Below is a small trained network, with its code and all its weights. Each question gives an input and a class and asks what happens when units are switched off, that is, made to give their printed mean instead of their output.

import numpy as np


def w(rows, s, z=0):
    codes = np.array(rows[::2]) - 128.0
    scale = np.full(codes.shape[1], s)
    scale[-1] = z or s
    return codes * scale


def f(y):
    return np.maximum(y, 0)


def log_softmax(a):
    a = a - a.max(-1, keepdims=True)
    return a - np.log(np.exp(a).sum(-1, keepdims=True))


def net(x, mask):
    res = np.array(x, float).reshape(1, 8) / 4 @ E
    y = f(res @ A[0][:, :-1].T + A[0][:, -1])
    res = res + np.where(mask, y, B[0][:, -1]) @ B[0][:, :-1]
    return log_softmax(res[-1] @ U[:, :-1].T + U[:, -1])


A, B = {}, {}
E = w([
[209,212,86,72,113],'x0',
[127,127,132,128,127],'x1',
[100,106,8,160,88],'x2',
[129,128,128,125,131],'x3',
[127,130,130,128,127],'x4',
[214,136,128,242,162],'x5',
[65,233,132,164,155],'x6',
[129,143,167,155,2],'x7',
],0.0071)
A[0] = w([
[108,120,66,172,106,82],'N1',
[95,77,183,167,159,92],'N2',
[71,232,107,177,152,177],'N3',
[152,149,218,109,117,119],'N4',
[185,53,111,100,94,89],'N5',
[125,134,70,141,101,85],'N6',
[178,113,145,212,146,49],'N7',
[137,146,161,148,45,79],'N8',
[178,123,132,195,146,21],'N9',
[105,144,57,136,93,116],'N10',
[147,149,223,114,128,77],'N11',
[164,118,112,205,129,53],'N12',
[206,48,119,86,114,101],'N13',
[142,89,101,94,167,122],'N14',
[90,154,70,157,113,138],'N15',
[183,170,113,88,145,108],'N16',
[62,107,124,60,106,66],'N17',
[73,119,155,51,120,81],'N18',
[79,75,177,180,149,99],'N19',
[86,206,134,146,153,94],'N20',
[112,122,62,176,79,102],'N21',
[86,79,164,170,149,73],'N22',
[181,189,93,89,126,128],'N23',
[203,167,106,109,125,72],'N24',
[64,193,130,118,149,111],'N25',
[115,123,68,150,111,32],'N26',
[90,70,142,181,133,87],'N27',
[70,144,118,88,105,106],'N28',
[183,141,137,181,164,83],'N29',
[141,155,206,118,162,76],'N30',
[172,53,86,107,100,106],'N31',
[119,106,71,82,219,63],'N32',
[194,173,85,105,102,79],'N33',
[67,104,129,66,145,114],'N34',
[181,177,140,92,128,131],'N35',
[148,167,230,135,142,122],'N36',
[113,133,156,122,30,112],'N37',
[118,120,67,153,110,22],'N38',
[146,129,160,138,2,102],'N39',
[181,182,119,100,130,77],'N40',
[66,128,128,69,104,2],'N41',
[131,105,95,88,225,153],'N42',
[120,113,66,135,101,93],'N43',
[146,137,190,106,151,61],'N44',
[145,139,193,115,152,22],'N45',
[193,171,102,98,115,68],'N46',
[154,106,138,186,154,93],'N47',
[143,160,127,197,163,116],'N48',
],0.0088,0.0049)
B[0] = w([
[137,101,116,86,179,174],'N1',
[62,139,80,118,93,181],'N2',
[135,61,254,130,84,254],'N3',
[131,82,86,107,182,203],'N4',
[125,117,230,133,96,191],'N5',
[123,81,111,83,191,166],'N6',
[176,181,97,71,93,181],'N7',
[121,199,119,211,217,188],'N8',
[187,187,94,64,91,162],'N9',
[131,67,131,88,191,189],'N10',
[139,75,83,88,194,188],'N11',
[184,172,77,59,110,174],'N12',
[111,106,244,140,79,205],'N13',
[121,146,176,189,144,174],'N14',
[150,72,155,101,172,194],'N15',
[62,143,115,131,108,189],'N16',
[207,183,94,85,93,180],'N17',
[180,170,94,105,113,187],'N18',
[62,156,80,103,97,189],'N19',
[142,78,222,134,97,186],'N20',
[143,97,100,78,199,194],'N21',
[41,161,65,101,77,169],'N22',
[64,122,122,133,109,216],'N23',
[52,136,101,98,90,183],'N24',
[168,111,204,130,90,187],'N25',
[147,89,114,84,185,149],'N26',
[57,158,94,93,100,175],'N27',
[194,142,125,120,105,176],'N28',
[160,156,110,85,89,183],'N29',
[137,70,90,88,178,175],'N30',
[128,114,199,124,121,195],'N31',
[136,193,141,203,183,193],'N32',
[50,129,103,106,112,196],'N33',
[194,179,100,123,87,186],'N34',
[70,116,94,131,116,198],'N35',
[137,80,101,85,176,212],'N36',
[137,188,124,197,192,209],'N37',
[147,93,93,93,183,148],'N38',
[130,183,130,215,204,229],'N39',
[70,125,108,128,105,178],'N40',
[221,198,73,63,93,155],'N41',
[121,192,152,215,157,221],'N42',
[140,104,138,97,173,170],'N43',
[132,83,82,99,183,158],'N44',
[140,88,93,81,180,148],'N45',
[45,142,108,110,109,182],'N46',
[167,192,105,88,96,171],'N47',
[182,162,149,89,70,194],'N48',
],0.0069,0.0058)
U = w([
[126,130,125,139,127,250],'0',
[202,191,94,86,88,63],'1',
[129,49,99,92,209,73],'2',
[6,148,98,126,83,82],'3',
[127,199,132,230,193,97],'4',
[137,78,225,142,82,92],'5',
[125,122,121,149,125,185],'6',
],0.012,0.011)

Each question gives the input, the list of numbers given to net, and the class t.
The units are the neurons (one row each of A and B). Each row of codes is followed by its name. A weight is (code - 128) times the scale printed after its matrix; where a second scale follows, it is the last column's (A, B and U).
mask holds one flag per neuron, in row order. A switched-off neuron (its flag False) gives its mean, the last column of its row in B, instead of its output. The means were averaged over made-up inputs and are rounded, as every weight is.
A unit's drop is (log p(t) with every unit on - log p(t) with that unit switched off) / (log p(t) with every unit on - log p(t) with every unit switched off).
The circuit of an input: a set's keep is (log p(t) with only the set's units on - log p(t) with every unit switched off) / (log p(t) with every unit on - log p(t) with every unit switched off). Starting from the 12 units with the biggest drops (on a tie, the unit counted first), units are removed one at a time, each time the one whose removal leaves the highest keep (on an exact tie, the one counted first), for as long as the keep stays at least 0.8.
units of the circuit, in order: the units of the circuit, biggest drop first
unit that matters most: the unit with the biggest drop
k most important neurons: the k neurons with the biggest drops, biggest first
drop when u is switched off: that unit's drop, to one decimal
input [6,2,-6,-2,-1,-2,-7,-7], class 4: unit that matters most : N42
input [-6,3,6,-2,4,-6,-7,8], class 4: units of the circuit, in order : (N39, N37)
input [3,-2,-1,-6,-3,6,0,7], class 4: 3 most important neurons : (N39, N8, N37)
input [-8,0,-8,6,6,1,-8,1], class 2: units of the circuit, in order : (N11, N4)
input [5,-5,1,-7,4,-8,-4,-8], class 1: units of the circuit, in order : (N17, N34)
input [1,-6,2,-1,-1,4,-8,8], class 4: 4 most important neurons : (N39, N8, N37, N3)
input [-4,0,-5,-3,-3,5,8,-3], class 5: units of the circuit, in order : (N3, N20)
input [-6,6,7,-2,8,5,-4,0], class 2: 2 most important neurons : (N21, N1)
input [-4,-6,2,-1,-4,6,-5,7], class 4: 4 most important neurons : (N39, N8, N37, N3)
input [-5,-4,-7,-7,1,-7,2,-8], class 4: 3 most important neurons : (N42, N32, N14)
input [6,-6,1,-3,-2,1,-7,-3], class 5: units of the circuit, in order : (N13, N5)
input [8,-8,5,5,-4,7,7,-4], class 0: units of the circuit, in order : (N3, N20)
input [-4,1,0,0,8,4,-1,-7], class 4: 2 most important neurons : (N42, N32)
input [6,1,-5,-1,-2,0,-7,-5], class 5: unit that matters most : N13
input [3,-5,4,4,-4,-3,-8,6], class 5: 3 most important neurons : (N13, N5, N31)
input [5,3,-1,2,4,5,6,-1], class 5: 2 most important neurons : (N3, N20)
input [-8,-3,3,8,-7,7,8,6], class 3: drop when N40 is switched off : -0.1
input [-4,-1,-6,1,-2,-5,-8,-4], class 5: drop when N5 is switched off : 0.5
input [4,-2,-4,-2,-2,4,-7,2], class 5: drop when N31 is switched off : 0.2
input [-5,-7,8,5,6,-6,6,-3], class 2: drop when N31 is switched off : 0.0
input [-4,7,-2,0,8,-2,8,2], class 5: unit that matters most : N3
input [-5,-2,4,3,-6,-5,-3,-2], class 1: 2 most important neurons : (N17, N34)
